Below is a small trained network, with its code and all its weights. Each question gives an input and a target symbol and asks what happens when units are switched off, that is, made to give their printed mean instead of their output.

import numpy as np


def w(rows, s, z=0):
    codes = np.array(rows[::2]) - 128.0
    scale = np.full(codes.shape[1], s)
    scale[-1] = z or s
    return codes * scale


def f(y):
    return np.maximum(y, 0)


def softmax(a):
    e = np.exp(a - a.max(-1, keepdims=True))
    return e / e.sum(-1, keepdims=True)


def log_softmax(a):
    a = a - a.max(-1, keepdims=True)
    return a - np.log(np.exp(a).sum(-1, keepdims=True))


def net(x, mask):
    ids = ['ΔΣαηλπφ'.index(c) for c in x.split()]
    T = len(ids)
    res = E[ids] + P[:T]
    u = 0
    for l in range(2):
        r = res
        for j in range(2):
            rows = slice(2 * j, 2 * j + 2)
            q, k, v = (r @ M[l][rows].T for M in (Q, K, V))
            z = softmax(np.where(np.tri(T) > 0, q @ k.T / 2**0.5, -1e9)) @ v
            o = O[l][rows]
            res = res + np.where(mask[u + j], z, o[:, -1]) @ o[:, :-1]
        u += 2
        y = f(res @ A[l][:, :-1].T + A[l][:, -1])
        res = res + np.where(mask[u : u + 16], y, B[l][:, -1]) @ B[l][:, :-1]
        u += 16
    return log_softmax(res[-1] @ U[:, :-1].T + U[:, -1])


Q, K, V, O, A, B = {}, {}, {}, {}, {}, {}
E = w([
[188,117,48,74,147,130,143,165],'Δ',
[141,195,154,116,83,163,120,137],'Σ',
[232,171,107,112,140,93,136,158],'α',
[70,178,53,63,75,3,189,110],'η',
[93,236,81,165,196,53,186,207],'λ',
[156,113,172,69,191,122,210,128],'π',
[60,142,111,84,147,176,173,181],'φ',
],0.0068)
P = w([
[138,89,126,201,61,146,216,117],'0',
[137,132,104,177,104,157,197,104],'1',
[147,95,148,132,64,140,174,151],'2',
[125,172,94,151,131,149,162,104],'3',
[138,119,150,105,84,129,138,171],'4',
[117,205,75,131,157,144,128,103],'5',
[132,133,144,79,98,116,108,182],'6',
[107,226,75,108,177,139,99,94],'7',
[122,149,144,57,122,103,71,193],'8',
[99,254,60,77,213,130,78,84],'9',
[110,159,139,34,147,87,34,198],'10',
[98,237,52,84,241,109,53,86],'11',
],0.0052)
Q[0] = w([
[2,124,162,122,139,176,152,136],'L0H1',
[112,219,56,158,106,129,110,89],'L0H1',
[152,145,130,146,166,174,127,142],'L0H2',
[151,192,107,107,131,148,175,148],'L0H2',
],0.048)
K[0] = w([
[2,144,174,112,127,165,154,131],'L0H1',
[102,188,77,146,89,132,43,161],'L0H1',
[133,120,156,129,147,119,98,179],'L0H2',
[102,146,131,96,141,91,89,113],'L0H2',
],0.047)
V[0] = w([
[142,67,87,135,101,168,207,58],'L0H1',
[118,151,155,69,145,93,23,147],'L0H1',
[162,132,151,97,151,101,129,188],'L0H2',
[212,167,114,166,93,250,254,213],'L0H2',
],0.0094)
O[0] = w([
[134,206,89,189,99,167,93,186,101],'L0H1',
[129,92,151,88,159,134,164,45,101],'L0H1',
[154,165,105,145,118,164,135,165,111],'L0H2',
[191,175,140,19,92,174,255,100,5],'L0H2',
],0.0059,0.0016)
A[0] = w([
[147,18,155,217,72,177,120,57,61],'L0N1',
[140,37,150,207,132,180,124,71,47],'L0N2',
[139,61,151,211,98,151,125,99,63],'L0N3',
[125,101,129,165,114,145,127,107,83],'L0N4',
[142,18,138,209,123,160,131,90,65],'L0N5',
[130,123,130,133,130,135,127,125,103],'L0N6',
[128,37,165,238,106,173,148,65,21],'L0N7',
[129,74,130,168,106,147,120,105,81],'L0N8',
[120,40,159,244,91,154,135,75,3],'L0N9',
[149,42,118,225,111,147,137,83,27],'L0N10',
[118,13,126,244,82,180,112,99,69],'L0N11',
[107,28,136,254,90,185,132,82,44],'L0N12',
[128,118,130,140,125,136,124,125,103],'L0N13',
[134,81,128,184,89,140,132,69,61],'L0N14',
[127,125,132,137,124,128,128,123,103],'L0N15',
[138,82,130,183,100,141,113,101,60],'L0N16',
],0.016,0.0033)
B[0] = w([
[207,168,48,111,211,161,222,135,128],'L0N1',
[66,176,72,209,49,171,177,177,128],'L0N2',
[120,91,185,92,85,116,163,97,128],'L0N3',
[131,145,119,146,161,136,144,108,128],'L0N4',
[97,224,153,110,94,158,128,76,128],'L0N5',
[119,136,135,132,125,123,129,121,128],'L0N6',
[205,159,138,110,116,163,144,247,128],'L0N7',
[166,150,149,88,108,163,77,107,128],'L0N8',
[204,77,138,154,34,103,158,76,128],'L0N9',
[48,151,74,153,150,88,81,138,128],'L0N10',
[104,156,160,183,189,58,169,42,128],'L0N11',
[156,146,182,131,152,131,200,9,128],'L0N12',
[117,124,127,134,117,122,136,118,128],'L0N13',
[104,165,203,101,160,134,171,140,128],'L0N14',
[125,120,114,142,126,125,123,134,128],'L0N15',
[130,112,118,194,109,128,100,135,128],'L0N16',
],0.016)
Q[1] = w([
[161,102,113,212,188,235,122,91],'L1H1',
[147,34,225,74,3,154,46,170],'L1H1',
[154,122,121,24,107,117,128,243],'L1H2',
[81,78,87,122,27,20,168,74],'L1H2',
],0.033)
K[1] = w([
[147,165,112,67,63,107,199,171],'L1H1',
[177,139,170,146,74,253,102,82],'L1H1',
[113,94,131,86,192,133,93,58],'L1H2',
[118,51,151,251,141,137,76,146],'L1H2',
],0.041)
V[1] = w([
[91,168,118,188,94,26,211,140],'L1H1',
[103,106,44,81,13,98,124,73],'L1H1',
[136,34,16,116,171,149,163,175],'L1H2',
[251,124,120,156,148,65,125,120],'L1H2',
],0.017)
O[1] = w([
[95,104,138,124,253,123,67,46,254],'L1H1',
[95,90,182,43,101,87,38,182,220],'L1H1',
[133,8,54,149,110,161,108,133,135],'L1H2',
[235,99,108,163,130,57,95,87,120],'L1H2',
],0.0074,0.013)
A[1] = w([
[131,114,133,142,105,144,121,120,69],'L1N1',
[57,73,159,129,68,156,198,85,66],'L1N2',
[124,119,145,136,129,164,134,110,76],'L1N3',
[183,117,169,155,100,72,161,100,44],'L1N4',
[141,121,175,184,121,155,132,174,254],'L1N5',
[164,53,113,132,80,146,137,101,124],'L1N6',
[179,42,222,142,127,129,187,126,132],'L1N7',
[125,131,111,139,153,143,166,64,85],'L1N8',
[146,142,107,181,106,144,212,91,99],'L1N9',
[127,86,202,126,128,158,185,104,140],'L1N10',
[111,164,179,126,117,110,185,127,62],'L1N11',
[113,184,129,136,50,100,153,64,147],'L1N12',
[167,105,151,160,90,88,133,94,41],'L1N13',
[99,101,108,149,66,86,178,66,23],'L1N14',
[115,98,172,117,83,104,175,117,68],'L1N15',
[142,130,149,205,2,179,158,108,105],'L1N16',
],0.018,0.0038)
B[1] = w([
[125,131,138,109,148,130,139,130,131],'L1N1',
[69,86,173,134,145,149,185,197,208],'L1N2',
[135,163,102,150,138,93,126,121,143],'L1N3',
[99,115,185,189,125,109,134,85,172],'L1N4',
[119,107,130,73,134,124,77,102,193],'L1N5',
[124,164,122,185,84,163,92,161,248],'L1N6',
[199,137,130,112,156,66,174,146,188],'L1N7',
[128,135,104,159,137,170,168,84,254],'L1N8',
[149,125,151,83,158,72,103,162,166],'L1N9',
[178,148,126,136,143,99,152,141,190],'L1N10',
[92,97,100,146,53,157,93,112,253],'L1N11',
[160,134,161,92,84,104,180,118,246],'L1N12',
[103,117,200,151,116,125,121,104,164],'L1N13',
[194,145,108,165,169,117,115,158,175],'L1N14',
[143,133,93,120,174,166,133,103,171],'L1N15',
[123,155,120,86,3,120,199,82,146],'L1N16',
],0.026,0.0019)
U = w([
[150,189,88,184,107,183,78,205,128],'Δ',
[111,147,127,56,20,138,172,71,115],'Σ',
[124,123,211,193,122,111,140,94,19],'α',
[61,126,136,71,200,103,6,101,253],'η',
[102,161,81,160,167,200,175,52,90],'λ',
[230,165,94,62,176,68,192,167,100],'π',
[81,86,170,127,154,164,202,189,62],'φ',
],0.0026,0.0038)

Each question gives the input, a string of symbols that net reads in full, and the target symbol t.
The units are the heads (2 rows each of Q, K, V and O) and the neurons (one row each of A and B). Each row of codes is followed by its name. A weight is (code - 128) times the scale printed after its matrix; where a second scale follows, it is the last column's (O, A, B and U).
mask holds one flag per unit, layer by layer, with each layer's heads first. A switched-off unit (its flag False) gives its mean, the last column of its rows in O or B, instead of its output. The means were averaged over made-up inputs and are rounded, as every weight is.
A unit's drop is (log p(t) with every unit on - log p(t) with that unit switched off) / (log p(t) with every unit on - log p(t) with every unit switched off).
The circuit of an input: a set's keep is (log p(t) with only the set's units on - log p(t) with every unit switched off) / (log p(t) with every unit on - log p(t) with every unit switched off). Starting from the 12 units with the biggest drops (on a tie, the unit counted first), units are removed one at a time, each time the one whose removal leaves the highest keep (on an exact tie, the one counted first), for as long as the keep stays at least 0.8.
units of the circuit, in order: the units of the circuit, biggest drop first
unit that matters most: the unit with the biggest drop
k most important neurons: the k neurons with the biggest drops, biggest first
top k neurons in layer l: the k neurons of layer l with the biggest drops, biggest first
heads that matter: for each layer, one digit per head in row order, 1 if its drop is at least 0.15 and else 0, layers parted by /
input π φ π, target φ: heads that matter	11 / 11
input η η η φ φ η η η Σ λ Δ, target Δ: units of the circuit, in order	L1N6; L0H1; L1H2; L1H1
input Δ Σ η φ φ φ η, target φ: units of the circuit, in order	L0H2; L1H2; L1N2; L1H1
input η Σ π, target π: heads that matter	01 / 00
input η φ α φ Σ φ Σ, target φ: units of the circuit, in order	L1H2; L1N2; L1H1
input λ η η η φ Σ Δ Δ η λ η, target λ: heads that matter	00 / 10
input η η λ, target λ: most important neuron	L1N8
input Σ Δ η Δ η Δ Σ π π α π, target α: heads that matter	11 / 11
input η η π φ Δ λ Δ α η, target π: units of the circuit, in order	L1H1; L1N14; L1N12; L0H1
input η φ φ Σ φ, target Σ: top 2 neurons in layer 1	L1N11; L1N12
input η η π Δ η, target π: units of the circuit, in order	L1H1; L1N14; L1N12
input Σ α Δ λ η η λ Σ η, target λ: heads that matter	01 / 10
input η η η φ φ η Σ Δ Σ, target Δ: heads that matter	10 / 11
input η η η α η, target α: units of the circuit, in order	L1H2; L1H1; L1N4; L1N13
input Δ Σ Δ, target Σ: unit that matters most	L0H1
input α π α, target π: units of the circuit, in order	L0H2; L1N7
input Σ φ Σ, target φ: units of the circuit, in order	L0H2; L1H2; L1N2
input η Δ Δ η η Σ η η λ λ π α, target λ: heads that matter	00 / 10
input η η φ φ λ Σ, target λ: heads that matter	10 / 10
input η λ Δ Δ η Σ Δ Σ Σ, target Σ: heads that matter	10 / 11
input Σ Σ η η Σ Δ Σ, target Δ: units of the circuit, in order	L1H2; L1N6; L0H1; L1H1
input Σ Δ η Δ φ Σ φ, target Σ: unit that matters most	L0H2
input η η η π η λ, target λ: units of the circuit, in order	L1H1; L1N8
input π φ λ Σ η Σ Σ, target Σ: 2 most important neurons	L1N12; L1N11
input η η Δ, target Δ: units of the circuit, in order	L1N6; L1H2
input φ Δ η η Δ η λ α, target λ: units of the circuit, in order	L1H1; L1N8; L0H1
input α Σ Δ η φ η φ π π π λ Σ, target λ: units of the circuit, in order	L1H1; L1N8
input Σ Δ η Σ α π Σ η Δ Σ π, target Σ: units of the circuit, in order	L1H1; L0H1; L1H2; L1N11
